Below are the code and all the weights of a small trained network. Each question names an input and a class and asks about switching units off, where a switched-off unit gives its printed mean instead of its output.

import numpy as np


def w(rows, s, z=0):
    codes = np.array(rows[::2]) - 128.0
    scale = np.full(codes.shape[1], s)
    scale[-1] = z or s
    return codes * scale


def f(y):
    return np.maximum(y, 0)


def log_softmax(a):
    a = a - a.max(-1, keepdims=True)
    return a - np.log(np.exp(a).sum(-1, keepdims=True))


def net(x, mask):
    res = np.array(x, float).reshape(1, 8) / 4 @ E
    y = f(res @ A[0][:, :-1].T + A[0][:, -1])
    res = res + np.where(mask, y, B[0][:, -1]) @ B[0][:, :-1]
    return log_softmax(res[-1] @ U[:, :-1].T + U[:, -1])


A, B = {}, {}
E = w([
[121,43,33],'x0',
[128,128,129],'x1',
[128,128,127],'x2',
[128,127,127],'x3',
[188,26,187],'x4',
[128,128,129],'x5',
[128,128,128],'x6',
[2,82,165],'x7',
],0.0069)
A[0] = w([
[141,190,183,161],'n1',
[97,131,126,128],'n2',
[106,95,190,133],'n3',
[97,161,115,116],'n4',
[243,157,136,98],'n5',
[121,86,90,158],'n6',
[195,149,120,174],'n7',
[162,137,60,125],'n8',
[70,198,98,169],'n9',
[139,169,144,106],'n10',
[231,153,144,62],'n11',
[166,135,138,90],'n12',
[91,171,113,124],'n13',
[166,170,11,159],'n14',
[96,88,254,115],'n15',
[154,216,172,57],'n16',
[137,171,150,80],'n17',
[126,120,198,114],'n18',
[148,125,107,122],'n19',
[135,137,62,145],'n20',
[48,103,138,132],'n21',
[97,162,124,85],'n22',
[125,117,124,105],'n23',
[78,117,112,85],'n24',
[202,38,149,1],'n25',
[18,97,117,22],'n26',
[154,95,136,168],'n27',
[81,189,100,189],'n28',
[132,162,38,141],'n29',
[118,120,223,123],'n30',
[115,66,81,42],'n31',
[139,70,104,105],'n32',
[200,150,119,179],'n33',
[130,118,76,154],'n34',
[66,114,106,28],'n35',
[130,124,97,149],'n36',
[122,107,126,83],'n37',
[72,190,112,68],'n38',
[53,101,134,191],'n39',
[186,56,159,161],'n40',
[79,183,114,73],'n41',
[111,41,48,147],'n42',
[138,172,168,158],'n43',
[109,41,65,6],'n44',
],0.0098,0.0048)
B[0] = w([
[115,43,157,215],'n1',
[125,102,137,159],'n2',
[109,194,119,199],'n3',
[118,92,152,164],'n4',
[92,40,183,235],'n5',
[158,116,101,199],'n6',
[165,88,97,225],'n7',
[137,194,101,192],'n8',
[159,41,125,231],'n9',
[144,96,117,158],'n10',
[69,82,187,205],'n11',
[107,113,147,151],'n12',
[121,75,154,178],'n13',
[132,253,85,244],'n14',
[99,251,111,243],'n15',
[179,76,84,186],'n16',
[150,111,100,151],'n17',
[109,189,121,181],'n18',
[128,141,112,153],'n19',
[127,193,114,187],'n20',
[117,67,171,219],'n21',
[103,119,157,151],'n22',
[121,128,135,132],'n23',
[150,90,118,163],'n24',
[207,60,57,202],'n25',
[203,52,85,203],'n26',
[99,132,149,197],'n27',
[174,81,95,230],'n28',
[132,217,98,206],'n29',
[103,214,121,207],'n30',
[85,90,187,169],'n31',
[134,66,150,183],'n32',
[167,85,93,233],'n33',
[136,173,103,184],'n34',
[177,103,86,157],'n35',
[131,154,114,164],'n36',
[109,129,136,134],'n37',
[81,99,181,178],'n38',
[77,165,165,244],'n39',
[78,85,180,252],'n40',
[84,102,173,171],'n41',
[191,63,96,253],'n42',
[112,74,150,194],'n43',
[55,85,215,183],'n44',
],0.033,0.005)
U = w([
[205,88,92,51],'0',
[71,105,215,253],'1',
[120,249,112,82],'2',
],0.012,0.00047)

Each question gives the input, the list of numbers given to net, and the class t.
The units are the neurons (one row each of A and B). Each row of codes is followed by its name. A weight is (code - 128) times the scale printed after its matrix; where a second scale follows, it is the last column's (A, B and U).
mask holds one flag per neuron, in row order. A switched-off neuron (its flag False) gives its mean, the last column of its row in B, instead of its output. The means were averaged over made-up inputs and are rounded, as every weight is.
A unit's drop is (log p(t) with every unit on - log p(t) with that unit switched off) / (log p(t) with every unit on - log p(t) with every unit switched off).
most important unit: the unit with the biggest drop
top k neurons: the k neurons with the biggest drops, biggest first
drop of u: that unit's drop, to one decimal
input [6,-3,-4,4,4,4,6,2], class 1: most important unit -> n44
input [3,-6,-8,-5,5,-6,1,1], class 1: top 2 neurons -> n40, n26
input [-2,-6,-8,-7,1,-1,8,-6], class 1: top 3 neurons -> n11, n5, n42
input [8,-7,8,5,4,7,3,3], class 1: top 2 neurons -> n44, n31
input [-1,4,8,0,6,-8,8,0], class 1: top 4 neurons -> n14, n40, n29, n8
input [-5,8,1,2,8,-7,0,1], class 2: top 2 neurons -> n15, n30
input [-7,4,2,-7,2,-5,3,1], class 2: top 2 neurons -> n15, n30
input [-3,5,4,2,1,-4,-7,-8], class 1: top 3 neurons -> n11, n5, n42
input [-5,4,-6,7,4,2,7,-8], class 1: top 2 neurons -> n11, n5
input [6,0,-6,-6,3,2,-1,1], class 1: top 2 neurons -> n44, n31
input [-1,7,-2,1,8,1,-3,6], class 2: drop of n15 -> 0.3
input [8,2,1,2,-5,-4,-1,-1], class 2: drop of n14 -> 0.3
input [0,-5,4,0,3,2,5,-5], class 1: drop of n28 -> 0.3
input [6,5,-4,6,-4,-1,5,6], class 0: most important unit -> n26
